Below are the code and all the weights of a small trained network. Each question names an input and a class and asks about switching units off, where a switched-off unit gives its printed mean instead of its output.

import numpy as np


def w(rows, s, z=0):
    codes = np.array(rows[::2]) - 128.0
    scale = np.full(codes.shape[1], s)
    scale[-1] = z or s
    return codes * scale


def f(y):
    return y / 2 * (1 + np.tanh(0.7978845608 * (y + 0.044715 * y**3)))


def log_softmax(a):
    a = a - a.max(-1, keepdims=True)
    return a - np.log(np.exp(a).sum(-1, keepdims=True))


def net(x, mask):
    res = np.array(x, float).reshape(1, 5) / 4 @ E
    y = f(res @ A[0][:, :-1].T + A[0][:, -1])
    res = res + np.where(mask, y, B[0][:, -1]) @ B[0][:, :-1]
    return log_softmax(res[-1] @ U[:, :-1].T + U[:, -1])


A, B = {}, {}
E = w([
[72,91,38],'x0',
[93,220,97],'x1',
[63,78,237],'x2',
[49,157,175],'x3',
[4,112,140],'x4',
],0.0044)
A[0] = w([
[109,121,153,193],'N0',
[78,71,57,129],'N1',
[181,109,93,254],'N2',
[92,135,80,112],'N3',
[142,136,119,147],'N4',
[114,107,120,138],'N5',
[149,113,108,218],'N6',
[104,95,104,173],'N7',
[86,166,249,130],'N8',
[126,126,136,91],'N9',
[123,134,115,239],'N10',
[116,117,119,185],'N11',
[81,128,166,83],'N12',
[111,242,25,147],'N13',
[109,113,113,209],'N14',
[134,164,111,155],'N15',
[181,116,116,101],'N16',
[192,108,129,85],'N17',
[112,108,111,175],'N18',
[151,125,125,108],'N19',
[107,105,105,180],'N20',
],0.013,0.006)
B[0] = w([
[135,119,182,181],'N0',
[41,146,122,165],'N1',
[181,4,172,254],'N2',
[95,116,70,139],'N3',
[135,111,124,143],'N4',
[115,136,137,135],'N5',
[148,75,154,199],'N6',
[97,108,153,161],'N7',
[180,204,240,224],'N8',
[131,143,124,113],'N9',
[124,50,171,212],'N10',
[117,106,149,164],'N11',
[184,150,136,144],'N12',
[202,73,23,228],'N13',
[106,81,167,185],'N14',
[140,91,119,154],'N15',
[163,121,91,147],'N16',
[159,132,64,148],'N17',
[109,114,144,158],'N18',
[135,125,106,126],'N19',
[99,108,145,164],'N20',
],0.03,0.0059)
U = w([
[81,46,205,252],'0',
[152,222,28,72],'1',
[160,154,147,86],'2',
[60,80,19,46],'3',
[193,188,198,16],'4',
[252,34,47,168],'5',
[128,170,67,38],'6',
],0.0045,0.0038)

Each question gives the input, the list of numbers given to net, and the class t.
The units are the neurons (one row each of A and B). Each row of codes is followed by its name. A weight is (code - 128) times the scale printed after its matrix; where a second scale follows, it is the last column's (A, B and U).
mask holds one flag per neuron, in row order. A switched-off neuron (its flag False) gives its mean, the last column of its row in B, instead of its output. The means were averaged over made-up inputs and are rounded, as every weight is.
A unit's drop is (log p(t) with every unit on - log p(t) with that unit switched off) / (log p(t) with every unit on - log p(t) with every unit switched off).
The circuit of an input: a set's keep is (log p(t) with only the set's units on - log p(t) with every unit switched off) / (log p(t) with every unit on - log p(t) with every unit switched off). Starting from the 12 units with the biggest drops (on a tie, the unit counted first), units are removed one at a time, each time the one whose removal leaves the highest keep (on an exact tie, the one counted first), for as long as the keep stays at least 0.8.
units of the circuit, in order: the units of the circuit, biggest drop first
top k neurons: the k neurons with the biggest drops, biggest first
drop of u: that unit's drop, to one decimal
input [-4,6,7,5,-8], class 4: top neuron	N8
input [-1,-1,6,0,6], class 4: units of the circuit, in order	N8; N2
input [-7,-4,-3,7,-2], class 4: top 2 neurons	N8; N13
input [3,0,-4,1,5], class 3: units of the circuit, in order	N8; N1; N2
input [-7,3,-1,8,-5], class 4: units of the circuit, in order	N8; N2
input [5,6,1,-2,6], class 3: units of the circuit, in order	N8; N2; N1
input [3,-5,-6,-6,5], class 0: drop of N1	0.5
input [-6,-4,7,5,5], class 4: drop of N8	0.2
input [-4,-5,2,1,0], class 4: drop of N8	0.2
input [2,8,-4,8,7], class 5: drop of N13	2.7
